Here is a tiny trained network, its code and every weight. The questions are about switching its units off for an input and a class, where a switched-off unit gives its printed mean instead of its output.

import numpy as np


def w(rows, s, z=0):
    codes = np.array(rows[::2]) - 128.0
    scale = np.full(codes.shape[1], s)
    scale[-1] = z or s
    return codes * scale


def norm(h):
    return h / np.sqrt((h * h).mean(-1, keepdims=True) + 1e-5)


def f(y):
    return np.maximum(y, 0)


def log_softmax(a):
    a = a - a.max(-1, keepdims=True)
    return a - np.log(np.exp(a).sum(-1, keepdims=True))


def net(x, mask):
    res = np.array(x, float).reshape(1, 2) / 4 @ E
    u = 0
    for l in range(2):
        y = f(norm(res) @ A[l][:, :-1].T + A[l][:, -1])
        res = res + np.where(mask[u : u + 3], y, B[l][:, -1]) @ B[l][:, :-1]
        u += 3
    return log_softmax(norm(res)[-1] @ U[:, :-1].T + U[:, -1])


A, B = {}, {}
E = w([
[42,90,113,99,155,151,135,73,99,106],'x0',
[2,176,210,48,224,211,204,116,57,156],'x1',
],0.0098)
A[0] = w([
[135,146,138,100,107,144,169,170,102,167,55],'0.n0',
[12,117,106,25,177,103,127,103,11,108,171],'0.n1',
[3,41,75,28,216,240,161,85,43,147,6],'0.n2',
],0.006,0.0012)
B[0] = w([
[54,126,47,118,73,142,120,118,179,64,147],'0.n0',
[146,203,181,158,140,114,199,107,73,123,221],'0.n1',
[141,135,168,40,170,44,139,41,1,85,247],'0.n2',
],0.0094,0.013)
A[1] = w([
[73,241,171,70,92,190,186,186,99,151,100],'1.n0',
[83,254,171,123,98,123,246,148,101,108,3],'1.n1',
[144,143,105,123,183,87,175,119,127,41,175],'1.n2',
],0.0059,0.002)
B[1] = w([
[60,54,193,234,132,187,140,42,203,180,221],'1.n0',
[117,60,83,123,142,178,78,254,200,202,253],'1.n1',
[226,205,58,139,95,158,93,191,203,96,215],'1.n2',
],0.0077,0.0065)
U = w([
[105,109,178,204,128,198,145,207,255,189,2],'0',
[235,99,55,194,33,27,76,168,183,68,242],'1',
[111,179,225,101,193,85,203,54,65,111,162],'2',
],0.0095,0.0038)

Each question gives the input, the list of numbers given to net, and the class t.
The units are the neurons (one row each of A and B). Each row of codes is followed by its name. A weight is (code - 128) times the scale printed after its matrix; where a second scale follows, it is the last column's (A, B and U).
mask holds one flag per neuron, layer by layer. A switched-off neuron (its flag False) gives its mean, the last column of its row in B, instead of its output. The means were averaged over made-up inputs and are rounded, as every weight is.
A unit's drop is (log p(t) with every unit on - log p(t) with that unit switched off) / (log p(t) with every unit on - log p(t) with every unit switched off).
The circuit of an input: a set's keep is (log p(t) with only the set's units on - log p(t) with every unit switched off) / (log p(t) with every unit on - log p(t) with every unit switched off). Starting from all 6 units, units are removed one at a time, each time the one whose removal leaves the highest keep (on an exact tie, the one counted first), for as long as the keep stays at least 0.8.
circuit, biggest first: the units of the circuit, biggest drop first
top k neurons: the k neurons with the biggest drops, biggest first
drop when u is switched off: that unit's drop, to one decimal
input [-5,0], class 1: circuit, biggest first	(0.n1)
input [-7,7], class 0: circuit, biggest first	(1.n1; 1.n0; 0.n2)
input [-1,0], class 1: top 2 neurons	(0.n1; 1.n0)
input [-6,0], class 1: top 3 neurons	(0.n1; 1.n0; 1.n1)
input [-3,0], class 1: top 3 neurons	(0.n1; 1.n0; 1.n1)
input [-8,1], class 0: top 2 neurons	(0.n2; 1.n2)
input [-1,-1], class 1: top 4 neurons	(0.n1; 1.n0; 0.n2; 1.n1)
input [6,-3], class 1: top 2 neurons	(0.n2; 1.n2)
input [-8,6], class 0: drop when 1.n1 is switched off	0.0
input [-3,-1], class 1: drop when 1.n1 is switched off	0.1
input [-3,1], class 0: drop when 0.n2 is switched off	0.8
